Below is a small trained network, with its code and all its weights. Each question gives an input and a class and asks what happens when units are switched off, that is, made to give their printed mean instead of their output.

import numpy as np


def w(rows, s, z=0):
    codes = np.array(rows[::2]) - 128.0
    scale = np.full(codes.shape[1], s)
    scale[-1] = z or s
    return codes * scale


def norm(h):
    return h / np.sqrt((h * h).mean(-1, keepdims=True) + 1e-5)


def f(y):
    return np.maximum(y, 0)


def log_softmax(a):
    a = a - a.max(-1, keepdims=True)
    return a - np.log(np.exp(a).sum(-1, keepdims=True))


def net(x, mask):
    res = np.array(x, float).reshape(1, 5) / 4 @ E
    u = 0
    for l in range(3):
        y = f(norm(res) @ A[l][:, :-1].T + A[l][:, -1])
        res = res + np.where(mask[u : u + 3], y, B[l][:, -1]) @ B[l][:, :-1]
        u += 3
    return log_softmax(norm(res)[-1] @ U[:, :-1].T + U[:, -1])


A, B = {}, {}
E = w([
[223,92,198],'x0',
[116,161,12],'x1',
[126,103,171],'x2',
[91,101,173],'x3',
[253,149,69],'x4',
],0.0048)
A[0] = w([
[85,135,250,61],'L0N0',
[223,160,158,5],'L0N1',
[235,154,166,8],'L0N2',
],0.014,0.0014)
B[0] = w([
[2,157,205,254],'L0N0',
[154,89,97,205],'L0N1',
[186,63,67,219],'L0N2',
],0.016,0.0078)
A[1] = w([
[75,119,249,255],'L1N0',
[86,196,94,185],'L1N1',
[208,84,156,90],'L1N2',
],0.02,0.00099)
B[1] = w([
[164,12,253,255],'L1N0',
[175,215,153,197],'L1N1',
[45,122,2,175],'L1N2',
],0.018,0.013)
A[2] = w([
[7,186,123,73],'L2N0',
[124,199,136,62],'L2N1',
[118,157,124,2],'L2N2',
],0.017,0.0015)
B[2] = w([
[122,189,108,154],'L2N0',
[66,255,162,255],'L2N1',
[201,151,157,162],'L2N2',
],0.0089,0.0036)
U = w([
[142,251,134,3],'0',
[131,104,48,170],'1',
[114,90,213,205],'2',
],0.02,0.0016)

Each question gives the input, the list of numbers given to net, and the class t.
The units are the neurons (one row each of A and B). Each row of codes is followed by its name. A weight is (code - 128) times the scale printed after its matrix; where a second scale follows, it is the last column's (A, B and U).
mask holds one flag per neuron, layer by layer. A switched-off neuron (its flag False) gives its mean, the last column of its row in B, instead of its output. The means were averaged over made-up inputs and are rounded, as every weight is.
A unit's drop is (log p(t) with every unit on - log p(t) with that unit switched off) / (log p(t) with every unit on - log p(t) with every unit switched off).
The circuit of an input: a set's keep is (log p(t) with only the set's units on - log p(t) with every unit switched off) / (log p(t) with every unit on - log p(t) with every unit switched off). Starting from all 9 units, units are removed one at a time, each time the one whose removal leaves the highest keep (on an exact tie, the one counted first), for as long as the keep stays at least 0.8.
units of the circuit, in order: the units of the circuit, biggest drop first
k most important neurons: the k neurons with the biggest drops, biggest first
drop of u: that unit's drop, to one decimal
input [-2,7,-3,-6,4], class 0: units of the circuit, in order -> L1N0
input [-2,-3,-8,0,1], class 0: units of the circuit, in order -> L0N0; L1N0
input [-5,6,7,3,0], class 0: 3 most important neurons -> L0N0; L0N2; L1N0
input [-8,5,-1,-7,-8], class 0: 2 most important neurons -> L0N0; L1N0
input [-1,7,7,3,-2], class 0: 2 most important neurons -> L0N2; L0N0
input [1,1,4,-8,-3], class 0: 4 most important neurons -> L0N0; L0N2; L0N1; L1N0
input [6,6,4,-7,-6], class 0: 4 most important neurons -> L1N0; L0N0; L0N2; L2N0
input [-4,8,-5,-2,-7], class 0: 2 most important neurons -> L0N0; L1N0
input [-2,0,1,1,3], class 1: 2 most important neurons -> L0N0; L1N0
input [1,8,8,-6,-2], class 0: drop of L1N2 -> 0.0
input [-6,5,-1,4,8], class 0: drop of L1N0 -> 0.3
input [-8,8,-4,-1,-6], class 0: drop of L1N0 -> 0.1
